Below are the code and all the weights of a small trained network. Each question names an input and a target symbol and asks about switching units off, where a switched-off unit gives its printed mean instead of its output.

import numpy as np


def w(rows, s, z=0):
    codes = np.array(rows[::2]) - 128.0
    scale = np.full(codes.shape[1], s)
    scale[-1] = z or s
    return codes * scale


def f(y):
    return y / 2 * (1 + np.tanh(0.7978845608 * (y + 0.044715 * y**3)))


def softmax(a):
    e = np.exp(a - a.max(-1, keepdims=True))
    return e / e.sum(-1, keepdims=True)


def log_softmax(a):
    a = a - a.max(-1, keepdims=True)
    return a - np.log(np.exp(a).sum(-1, keepdims=True))


def net(x, mask):
    ids = ['αβγδεζηθλμξπστφψ'.index(c) for c in x.split()]
    T = len(ids)
    res = E[ids] + P[:T]
    u = 0
    for l in range(2):
        r = res
        for j in range(2):
            rows = slice(2 * j, 2 * j + 2)
            q, k, v = (r @ M[l][rows].T for M in (Q, K, V))
            z = softmax(np.where(np.tri(T) > 0, q @ k.T / 2**0.5, -1e9)) @ v
            o = O[l][rows]
            res = res + np.where(mask[u + j], z, o[:, -1]) @ o[:, :-1]
        u += 2
        y = f(res @ A[l][:, :-1].T + A[l][:, -1])
        res = res + np.where(mask[u : u + 4], y, B[l][:, -1]) @ B[l][:, :-1]
        u += 4
    return log_softmax(res[-1] @ U[:, :-1].T + U[:, -1])


Q, K, V, O, A, B = {}, {}, {}, {}, {}, {}
E = w([
[98,84,163,149,109,131,86,61,114,125],'α',
[190,115,181,173,110,26,125,79,97,157],'β',
[136,31,113,125,88,134,167,119,104,198],'γ',
[151,146,154,103,117,177,85,73,146,128],'δ',
[122,134,140,136,165,67,189,230,140,123],'ε',
[79,227,120,142,91,122,251,89,123,133],'ζ',
[101,156,148,154,107,186,219,147,183,129],'η',
[81,90,151,192,133,131,191,159,140,117],'θ',
[203,150,99,125,140,96,100,110,123,182],'λ',
[76,184,159,114,95,77,114,100,115,38],'μ',
[80,84,123,115,159,175,76,176,195,206],'ξ',
[70,137,172,171,173,206,70,135,203,119],'π',
[128,176,179,144,109,111,92,87,213,168],'σ',
[96,136,115,49,72,62,156,171,121,115],'τ',
[88,206,68,88,87,186,192,51,107,142],'φ',
[160,66,130,100,133,157,159,120,44,179],'ψ',
],0.02)
P = w([
[135,165,125,141,120,159,91,176,70,162],'0',
[179,140,57,141,158,83,139,110,176,140],'1',
[143,169,127,169,85,148,77,176,78,152],'2',
[137,135,114,117,169,59,170,89,170,133],'3',
[142,171,143,168,74,142,82,179,78,145],'4',
[131,135,129,104,190,50,199,83,177,149],'5',
[147,174,151,160,71,133,87,183,90,134],'6',
[91,165,126,90,217,58,198,55,185,148],'7',
[159,158,146,148,76,140,83,181,106,128],'8',
[109,102,210,45,203,109,251,97,175,100],'9',
[172,154,141,138,73,130,81,179,110,125],'10',
],0.015)
Q[0] = w([
[95,167,168,45,113,125,137,215,126,163],'L0H0',
[87,116,1,246,36,124,59,200,99,110],'L0H0',
[109,97,114,60,162,102,175,83,205,101],'L0H1',
[121,96,145,119,146,111,147,177,119,141],'L0H1',
],0.0078)
K[0] = w([
[154,166,154,169,107,179,196,54,178,126],'L0H0',
[143,195,135,213,16,194,103,194,88,150],'L0H0',
[109,90,168,74,255,106,187,12,172,153],'L0H1',
[87,149,150,126,124,137,133,94,110,99],'L0H1',
],0.0066)
V[0] = w([
[114,65,101,98,124,125,132,178,117,214],'L0H0',
[132,61,126,254,112,172,132,45,76,108],'L0H0',
[133,133,102,111,188,190,155,134,68,162],'L0H1',
[122,200,178,121,98,123,86,149,122,175],'L0H1',
],0.0072)
O[0] = w([
[156,214,189,164,70,86,124,174,211,152,57],'L0H0',
[181,71,40,96,132,147,156,94,231,2,18],'L0H0',
[119,175,176,228,119,126,52,49,175,91,55],'L0H1',
[81,31,71,221,111,203,128,131,91,177,254],'L0H1',
],0.0076,0.0042)
A[0] = w([
[189,100,92,61,224,51,233,215,153,147,156],'L0N0',
[184,176,124,144,138,253,82,233,18,117,76],'L0N1',
[190,73,130,66,188,60,75,65,164,207,21],'L0N2',
[111,209,41,196,89,149,219,55,31,62,1],'L0N3',
],0.0056,0.0061)
B[0] = w([
[94,169,114,162,178,214,96,59,100,34,252],'L0N0',
[212,242,134,117,141,117,106,194,249,31,248],'L0N1',
[147,23,172,1,69,220,115,138,145,98,149],'L0N2',
[124,142,115,53,134,208,162,186,107,95,204],'L0N3',
],0.0091,0.0044)
Q[1] = w([
[116,116,253,42,203,79,220,97,123,80],'L1H0',
[133,217,67,96,199,69,122,165,214,90],'L1H0',
[97,74,239,29,163,91,143,113,149,109],'L1H1',
[125,129,224,110,102,220,158,157,88,106],'L1H1',
],0.0076)
K[1] = w([
[116,162,140,82,253,103,141,38,165,198],'L1H0',
[251,84,234,87,151,188,151,121,153,125],'L1H0',
[73,178,132,126,213,90,213,33,191,151],'L1H1',
[11,98,153,45,183,62,64,26,150,147],'L1H1',
],0.0077)
V[1] = w([
[73,69,177,91,136,163,107,192,206,148],'L1H0',
[254,128,163,126,102,187,87,108,82,144],'L1H0',
[156,168,92,45,102,157,97,74,125,185],'L1H1',
[155,147,115,155,199,176,236,143,150,182],'L1H1',
],0.0079)
O[1] = w([
[123,130,97,190,63,169,226,101,123,3,31],'L1H0',
[181,97,244,55,191,179,177,151,103,144,34],'L1H0',
[240,205,68,168,244,110,147,129,140,187,253],'L1H1',
[232,192,45,81,108,153,146,254,41,104,87],'L1H1',
],0.0087,0.0018)
A[1] = w([
[135,175,136,138,253,182,140,95,210,22,43],'L1N0',
[96,232,145,42,163,109,103,102,169,57,129],'L1N1',
[165,111,195,214,102,70,53,184,126,89,56],'L1N2',
[100,153,134,134,92,251,88,137,216,175,2],'L1N3',
],0.0065,0.0063)
B[1] = w([
[103,95,128,58,88,52,122,88,144,155,193],'L1N0',
[219,47,145,153,108,175,98,138,176,160,253],'L1N1',
[76,36,72,49,224,106,118,108,141,130,160],'L1N2',
[183,101,121,132,112,39,91,71,10,51,167],'L1N3',
],0.012,0.008)
U = w([
[55,129,50,144,209,218,43,48,117,122,163],'α',
[131,60,119,107,177,59,212,148,52,154,155],'β',
[222,38,126,198,27,80,137,196,186,186,56],'γ',
[215,154,195,151,73,81,71,145,158,118,60],'δ',
[87,96,98,27,205,125,119,185,168,80,83],'ε',
[80,153,97,94,216,140,185,126,26,92,212],'ζ',
[201,186,165,230,103,65,185,117,149,86,222],'η',
[138,55,58,191,169,149,172,159,154,79,155],'θ',
[204,150,83,192,210,60,113,176,195,110,138],'λ',
[118,121,130,128,78,215,2,193,195,96,128],'μ',
[169,117,55,162,148,74,86,189,66,88,119],'ξ',
[139,101,64,57,98,68,87,134,178,91,2],'π',
[134,227,188,233,92,76,71,99,67,192,204],'σ',
[90,163,129,57,23,64,69,207,112,165,155],'τ',
[169,141,90,97,75,151,73,133,69,117,65],'φ',
[143,122,201,127,196,124,169,165,89,123,162],'ψ',
],0.0062,0.0048)

Each question gives the input, a string of symbols that net reads in full, and the target symbol t.
The units are the heads (2 rows each of Q, K, V and O) and the neurons (one row each of A and B). Each row of codes is followed by its name. A weight is (code - 128) times the scale printed after its matrix; where a second scale follows, it is the last column's (O, A, B and U).
mask holds one flag per unit, layer by layer, with each layer's heads first. A switched-off unit (its flag False) gives its mean, the last column of its rows in O or B, instead of its output. The means were averaged over made-up inputs and are rounded, as every weight is.
A unit's drop is (log p(t) with every unit on - log p(t) with that unit switched off) / (log p(t) with every unit on - log p(t) with every unit switched off).
The circuit of an input: a set's keep is (log p(t) with only the set's units on - log p(t) with every unit switched off) / (log p(t) with every unit on - log p(t) with every unit switched off). Starting from all 12 units, units are removed one at a time, each time the one whose removal leaves the highest keep (on an exact tie, the one counted first), for as long as the keep stays at least 0.8.
circuit, biggest first: the units of the circuit, biggest drop first
k most important neurons of layer l: the k neurons of layer l with the biggest drops, biggest first
which heads matter: for each layer, one digit per head in row order, 1 if its drop is at least 0.15 and else 0, layers parted by /
input γ γ ξ φ λ, target λ: 2 most important neurons of layer 1	L1N2, L1N0
input τ λ φ α δ ξ φ ψ π μ, target δ: circuit, biggest first	L0H1, L1N1
input ξ μ σ τ λ ξ λ ξ μ μ, target η: circuit, biggest first	L1H0
input τ τ φ ζ, target σ: circuit, biggest first	L0H0, L1H0
input μ δ δ θ σ μ λ λ μ φ, target ψ: which heads matter	11 / 10
input μ ξ ψ, target ψ: which heads matter	00 / 10
input σ μ τ θ μ μ μ λ τ μ, target ψ: circuit, biggest first	L0H0, L1H0, L1N1, L0N2
input μ τ ξ μ, target σ: circuit, biggest first	L0H0, L1H0, L1N2
input ζ ζ γ ξ η ξ θ ξ, target η: which heads matter	11 / 10
input λ ε τ ξ η μ φ φ ε ψ, target λ: circuit, biggest first	L0H1, L1H1
input μ μ τ μ σ η β, target β: which heads matter	00 / 00
input ψ λ δ ξ, target ψ: which heads matter	10 / 10
input η ζ ξ ξ μ α φ η, target π: circuit, biggest first	L1N0, L0H0
input α ζ δ μ δ μ λ, target λ: circuit, biggest first	L0N1, L1H1
input τ λ ξ δ α, target α: circuit, biggest first	L1N2, L0H1, L1H1
input ξ γ μ μ, target γ: which heads matter	01 / 00
input μ τ η λ δ ξ η γ δ δ, target γ: circuit, biggest first	L0H1, L1N1
input π α λ δ μ μ τ β ζ, target ζ: circuit, biggest first	L0N3, L1N1, L0H1
input π λ φ μ, target ψ: circuit, biggest first	L1H0, L0N2
input μ λ α, target α: which heads matter	00 / 01
input μ σ μ μ ψ δ φ η θ φ, target φ: which heads matter	01 / 01
input ξ μ μ τ μ π, target σ: which heads matter	10 / 00
input η μ α φ ξ ζ ξ μ, target ξ: which heads matter	10 / 11
input μ λ μ α μ β θ φ ξ ξ, target λ: 2 most important neurons of layer 0	L0N1, L0N2
